Each row is followed by its class.
[  4  -2  -5 -22   6   2  -8   3  -3 -15  -5   1  36   0  -5  -4  -4   8
  44 -23  -1  -5   7   3 -10  -4  33  11 -10  -3  11  -1 -11   4  56] | (89)
[  6  -5   4  -8  -1  -1  -5   5  13  35  -2   2   6  -6  -2   1  12  -9
  58  10 -11 -34  -3  -3   9  -7   4   6   7   2  21   0   4   3  20] | (40)
[ 14  -2   5  33  15  10   2  -1   8 -13   9   6  -2   6   2   0  25  13
   3  -1 -36 -15  -2   1  13   3  -8 -16   5   7 -18  -2  -4  -1  12] | (100)
[  2   0   2  15  15   2   0   0  -4 -18   4   5 -10   6  -1  -1  12   7
 -20   3 -12  -8   0   2   3   1  -1  -5   5   3 -21  -6  -9  -3   8] | (100)
[ -6   3  14  17  14   4   4  -1  -6 -16  11   2 -27   9   2  -3   0   5
 -55   7   8   6  -3   1   0   1 -11  -8  -5   6 -15   1   9  -7 -15] | (100)
[-10   5  -2 -25  14  -6  -3  -4  -8 -51 -10  -3  17   4   2  -7 -35  12
 -59 -23  31  38  11   4 -18   3  22   8 -17  -9 -25   4 -12   1  25] | (89)
[ -3   3   2  -6  10   5  -5   1 -11 -27   4  -1  15   2  -1  -2 -11   7
 -20 -17   2  10   5   5  -8   1  12   1 -10  -4 -13   2  -9   3  20] | (89)
[ 11  -1   6  22  21   2  -1   2   3 -33   7   5  -2  12  -3  -3   9  13
 -27 -12 -17  11   6   2   4   2   7 -11  -1   9 -26   0 -10   1  22] | (100)
[ -4  -1   9  -5  16   5   4   0  -8 -34   7   4 -10  12   1  -2  -3   7
 -29 -10  16  10   4   1  -4  11   0  -2 -13  -8 -21  -3  -1  -5   3] | (100)
[  1   9  -5  -1   8   2  -2  -2   0 -16 -12   1  -4  -2  -9  -4 -10   8
 -20  -3  -3  -3   0   3  -3   1   8   0  -3  -2 -12   3   0   1  14] | (100)
[  2   1   8  -6  -1  -1  -2   1   1  12   0  -2   2  -2  -1   3   9   0
  15   0  -5  -3  -4   2   4 -15   0  -2   2   2   2  -1   4   1   1] | (40)
[-11   2  -2 -10   6   2  -4  -2  -6 -29   0  -3 -13   4   1  -1 -17   6
 -42  -5  15   2   7   4 -10  -2  10   0  -5  -4 -18  -1   8   6   5] | (89)
[  7   3  10  20  19   9  -3  -1  -3 -24   5   5 -22   6   5  -5   0  13
 -55   3  -9  -7  -1  10   0   3   2  -6   5   8 -34  -9   3   0  10] | (100)
[  0  -2  21  -5  -8  -3   0   6   0  28   5  -6   7   5   3   1  16 -20
  20   4  12   5  -8  -7   7  -2 -13   4   5   6  16   2   5  -2 -21] | (40)
[ -1   1 -16 -55 -27  -6  -9  -2   2   6  -3 -11  51  -3 -10   2 -22  -5
  65 -22  25  19   6  -1 -10  -7  30  27 -12 -11  22   5  -8   1  41] | (89)
[ -5   3   0  -7   6   1  -4  -2  -6 -14  -2   1  -8   0  -1  -3  -5   4
 -19  -5   6   5   2   6  -4   0   8   3  -2   0 -10  -1  -2  -2  10] | (40)
[  1   1  -8 -22 -13  -2  16  -1   3  16  -1  -5  19  -3  -3   1 -11  -9
  33  -3   6 -15   1  -5   1  11  17   7   0  -3  16  -2   1   4  17] | (40)
[  4   1   0  11   8   3   6  -1  -1 -48   2   2   6  11   0  -3  -3  13
 -28 -15 -10  34   6   0  -5  10  -6 -10  -9   0 -30  -3  -8   0   2] | (100)
[ 13   5  11  37  16   2  11   3  -3 -46   0   5 -18  17  -2  -1  14  11
 -45   2 -19  25   6   0   5  11 -21 -22  -1   4 -27  -5  -3   1 -13] | (100)
[ -5   5   6  15  21   3  -9   5 -10  -3  11   2 -15   2   6  -8  -4   4
 -65   4  -2  -9  -2   2   3 -11   9  -6   7  10 -15  -2  -2  -4   7] | (100)
[  8   4  12  31   6  10  24   6   3   3   4   4 -23   8   4   3  31   1
 -12   9 -20  -7  -6  -3  11   6 -27 -16   4   3 -10  -4   4   1 -16] | (100)
[  2  -3   3 -44 -30 -10  -1  12   8  42  -5  -1  41   4  -6   4   5 -20
  65  -7  23  13   1 -13   1   2  -2  19  -3  -6  42   8   1   2  -5] | (89)
